Here is a tiny trained network, its code and every weight. The questions are about switching its units off for an input and a class, where a switched-off unit gives its printed mean instead of its output.

import numpy as np


def w(rows, s, z=0):
    codes = np.array(rows[::2]) - 128.0
    scale = np.full(codes.shape[1], s)
    scale[-1] = z or s
    return codes * scale


def f(y):
    return np.maximum(y, 0)


def log_softmax(a):
    a = a - a.max(-1, keepdims=True)
    return a - np.log(np.exp(a).sum(-1, keepdims=True))


def net(x, mask):
    res = np.array(x, float).reshape(1, 6) / 4 @ E
    y = f(res @ A[0][:, :-1].T + A[0][:, -1])
    res = res + np.where(mask, y, B[0][:, -1]) @ B[0][:, :-1]
    return log_softmax(res[-1] @ U[:, :-1].T + U[:, -1])


A, B = {}, {}
E = w([
[110,86,125,156,156,132,129,127,116,135,76,102],'x0',
[159,179,163,207,203,197,219,115,171,64,96,51],'x1',
[130,96,126,161,144,128,142,115,83,131,101,143],'x2',
[208,152,177,75,217,155,52,232,34,84,35,138],'x3',
[129,114,96,121,150,131,119,97,106,74,147,129],'x4',
[97,251,3,109,166,142,156,130,188,173,132,219],'x5',
],0.011)
A[0] = w([
[104,152,40,181,173,174,124,174,168,151,136,166,187],'neuron 1',
[87,143,56,67,161,129,91,113,130,214,101,206,171],'neuron 2',
[54,63,107,162,24,98,173,78,134,130,162,96,210],'neuron 3',
[217,153,182,156,118,137,202,118,104,88,133,12,111],'neuron 4',
[134,147,143,198,123,142,211,37,175,132,172,112,243],'neuron 5',
[46,146,143,156,17,119,136,1,114,189,167,85,253],'neuron 6',
[86,55,141,69,93,168,51,113,119,174,130,163,243],'neuron 7',
[139,232,105,140,198,199,216,112,142,145,101,151,162],'neuron 8',
[160,61,179,99,89,49,75,131,102,168,167,104,155],'neuron 9',
],0.0093,0.0027)
B[0] = w([
[141,97,97,37,65,55,174,60,121,136,135,170,214],'neuron 1',
[193,139,59,140,175,8,158,150,109,140,122,166,222],'neuron 2',
[80,50,86,194,95,111,161,75,157,148,116,169,239],'neuron 3',
[113,184,145,155,175,223,170,183,193,120,145,76,232],'neuron 4',
[83,49,129,205,2,121,150,144,190,82,107,153,236],'neuron 5',
[73,54,82,151,110,89,114,88,200,147,139,85,252],'neuron 6',
[160,121,102,67,148,94,94,51,108,107,52,137,199],'neuron 7',
[134,137,164,44,82,122,106,29,73,58,35,86,248],'neuron 8',
[94,91,201,75,76,131,83,57,86,120,67,91,206],'neuron 9',
],0.01,0.016)
U = w([
[44,36,148,137,61,98,165,39,149,98,141,120,226],'0',
[207,113,172,58,109,171,86,95,57,90,57,72,239],'1',
[14,52,163,242,48,254,177,135,178,120,223,118,58],'2',
[242,173,251,183,210,222,174,189,98,112,186,33,117],'3',
[95,59,31,143,107,62,232,98,178,222,209,171,2],'4',
[186,193,88,63,196,128,89,190,63,167,99,236,14],'5',
],0.0082,0.0042)

Each question gives the input, the list of numbers given to net, and the class t.
The units are the neurons (one row each of A and B). Each row of codes is followed by its name. A weight is (code - 128) times the scale printed after its matrix; where a second scale follows, it is the last column's (A, B and U).
mask holds one flag per neuron, in row order. A switched-off neuron (its flag False) gives its mean, the last column of its row in B, instead of its output. The means were averaged over made-up inputs and are rounded, as every weight is.
A unit's drop is (log p(t) with every unit on - log p(t) with that unit switched off) / (log p(t) with every unit on - log p(t) with every unit switched off).
The circuit of an input: a set's keep is (log p(t) with only the set's units on - log p(t) with every unit switched off) / (log p(t) with every unit on - log p(t) with every unit switched off). Starting from all 9 units, units are removed one at a time, each time the one whose removal leaves the highest keep (on an exact tie, the one counted first), for as long as the keep stays at least 0.8.
units of the circuit, in order: the units of the circuit, biggest drop first
k most important neurons: the k neurons with the biggest drops, biggest first
drop when u is switched off: that unit's drop, to one decimal
input [3,8,-6,6,-1,4], class 1: units of the circuit, in order -> [neuron 8]
input [0,-3,-8,2,8,5], class 5: units of the circuit, in order -> [neuron 6; neuron 5]
input [1,-2,-5,1,-7,8], class 5: 3 most important neurons -> [neuron 6; neuron 3; neuron 5]
input [1,-7,6,-5,-5,1], class 4: 2 most important neurons -> [neuron 2; neuron 8]
input [5,0,4,-2,-3,1], class 4: 2 most important neurons -> [neuron 8; neuron 9]
input [8,-7,3,7,3,1], class 5: 4 most important neurons -> [neuron 8; neuron 2; neuron 5; neuron 6]
input [0,5,-8,0,5,-4], class 2: drop when neuron 4 is switched off -> 0.0
input [2,-8,-6,1,-6,5], class 5: drop when neuron 3 is switched off -> 0.2
input [8,3,4,-5,-7,0], class 2: drop when neuron 5 is switched off -> 0.2
input [-2,0,8,5,5,3], class 5: 3 most important neurons -> [neuron 9; neuron 5; neuron 6]
